Below is a small trained network, with its code and all its weights. Each question gives an input and a class and asks what happens when units are switched off, that is, made to give their printed mean instead of their output.

import numpy as np


def w(rows, s, z=0):
    codes = np.array(rows[::2]) - 128.0
    scale = np.full(codes.shape[1], s)
    scale[-1] = z or s
    return codes * scale


def f(y):
    return y / 2 * (1 + np.tanh(0.7978845608 * (y + 0.044715 * y**3)))


def log_softmax(a):
    a = a - a.max(-1, keepdims=True)
    return a - np.log(np.exp(a).sum(-1, keepdims=True))


def net(x, mask):
    res = np.array(x, float).reshape(1, 6) / 4 @ E
    y = f(res @ A[0][:, :-1].T + A[0][:, -1])
    res = res + np.where(mask, y, B[0][:, -1]) @ B[0][:, :-1]
    return log_softmax(res[-1] @ U[:, :-1].T + U[:, -1])


A, B = {}, {}
E = w([
[217,180,52,144,46,88,203,65,190],'x0',
[231,90,206,164,161,76,215,202,74],'x1',
[82,96,75,233,95,220,186,124,48],'x2',
[72,17,57,122,54,5,103,184,108],'x3',
[134,126,126,128,127,130,126,123,126],'x4',
[178,145,106,208,109,171,48,253,226],'x5',
],0.0051)
A[0] = w([
[57,175,75,91,101,172,64,78,160,93],'n1',
[165,164,192,2,172,44,72,121,191,254],'n2',
[201,175,49,150,45,90,204,73,185,179],'n3',
[164,210,170,137,188,224,150,103,146,24],'n4',
[69,102,147,36,141,74,221,16,31,217],'n5',
[204,116,196,148,171,107,204,185,93,110],'n6',
[204,173,56,136,41,99,201,72,183,170],'n7',
[58,88,194,107,202,164,57,170,86,115],'n8',
[62,164,77,94,107,173,62,72,164,93],'n9',
[59,169,74,97,106,175,61,74,168,90],'n10',
[201,181,55,145,45,88,201,70,178,159],'n11',
[100,18,68,153,56,31,95,187,115,246],'n12',
[56,168,73,86,103,177,65,75,163,124],'n13',
[177,131,93,221,113,154,41,249,210,215],'n14',
[85,98,81,232,96,216,183,116,58,179],'n15',
[85,100,71,222,103,217,185,119,48,184],'n16',
[170,212,171,136,185,225,142,105,145,7],'n17',
[207,116,201,150,166,99,194,172,85,136],'n18',
[160,214,177,142,187,221,150,101,149,25],'n19',
[59,177,74,95,100,171,52,66,155,133],'n20',
],0.0049,0.00055)
B[0] = w([
[189,89,114,177,109,84,170,195,72,186],'n1',
[168,196,162,219,120,49,75,70,210,221],'n2',
[63,113,189,126,180,162,57,165,62,206],'n3',
[48,159,131,48,61,55,170,95,93,169],'n4',
[173,254,17,157,233,220,179,170,192,253],'n5',
[172,99,115,160,92,70,172,189,72,172],'n6',
[66,113,190,132,187,172,49,181,55,203],'n7',
[90,125,174,142,179,160,67,162,76,189],'n8',
[193,83,112,178,110,83,173,191,75,184],'n9',
[188,89,115,169,109,79,168,197,65,186],'n10',
[65,113,190,127,188,175,46,176,53,204],'n11',
[11,213,106,15,64,79,174,63,108,236],'n12',
[182,90,116,179,113,83,164,193,79,190],'n13',
[106,241,27,81,194,189,203,159,160,201],'n14',
[146,205,171,193,104,54,71,53,207,188],'n15',
[141,192,167,194,117,61,67,58,211,190],'n16',
[47,160,115,46,64,68,176,100,91,169],'n17',
[168,100,110,169,103,74,174,186,79,174],'n18',
[51,153,128,51,59,61,170,103,87,170],'n19',
[174,96,116,174,116,87,165,189,78,193],'n20',
],0.0055,0.005)
U = w([
[62,142,117,41,43,98,164,103,112,112],'0',
[152,174,52,127,202,189,171,146,159,118],'1',
[205,71,130,172,86,99,168,174,79,109],'2',
[86,104,194,129,179,172,41,147,82,117],'3',
[161,151,165,183,103,90,77,64,205,129],'4',
[133,118,130,124,120,141,134,121,137,184],'5',
[171,40,139,88,97,208,128,77,185,87],'6',
[204,11,148,69,51,231,123,52,202,1],'7',
],0.011,0.0098)

Each question gives the input, the list of numbers given to net, and the class t.
The units are the neurons (one row each of A and B). Each row of codes is followed by its name. A weight is (code - 128) times the scale printed after its matrix; where a second scale follows, it is the last column's (A, B and U).
mask holds one flag per neuron, in row order. A switched-off neuron (its flag False) gives its mean, the last column of its row in B, instead of its output. The means were averaged over made-up inputs and are rounded, as every weight is.
A unit's drop is (log p(t) with every unit on - log p(t) with that unit switched off) / (log p(t) with every unit on - log p(t) with every unit switched off).
The circuit of an input: a set's keep is (log p(t) with only the set's units on - log p(t) with every unit switched off) / (log p(t) with every unit on - log p(t) with every unit switched off). Starting from the 12 units with the biggest drops (on a tie, the unit counted first), units are removed one at a time, each time the one whose removal leaves the highest keep (on an exact tie, the one counted first), for as long as the keep stays at least 0.8.
units of the circuit, in order: the units of the circuit, biggest drop first
top k neurons: the k neurons with the biggest drops, biggest first
drop when u is switched off: that unit's drop, to one decimal
input [4,3,-6,6,1,7], class 1: units of the circuit, in order -> (n14)
input [-3,-7,-1,-6,0,-8], class 1: top 2 neurons -> (n5 n12)
input [-6,-3,-8,-7,-2,-7], class 4: top 3 neurons -> (n2 n12 n14)
input [6,3,8,0,6,-4], class 4: units of the circuit, in order -> (n15 n16)
input [5,1,2,7,3,6], class 0: top 2 neurons -> (n12 n5)
input [-5,4,1,5,3,4], class 0: top 2 neurons -> (n12 n5)
input [4,-8,4,6,-3,7], class 2: units of the circuit, in order -> (n10 n1)
input [5,-2,-2,-3,-4,-6], class 1: top 2 neurons -> (n5 n12)
input [5,0,8,-2,6,-1], class 4: top 2 neurons -> (n15 n16)
input [-3,-6,8,6,-7,7], class 4: top 2 neurons -> (n15 n16)
input [6,-5,7,3,7,-2], class 4: top 3 neurons -> (n15 n16 n8)
input [-3,-2,4,-5,2,-8], class 1: drop when n5 is switched off -> 1.9
input [1,-7,-5,1,-1,8], class 1: drop when n14 is switched off -> 2.3
input [3,5,5,-8,3,-6], class 0: drop when n17 is switched off -> 0.2
input [-2,-1,-8,3,-5,-1], class 4: units of the circuit, in order -> (n2)
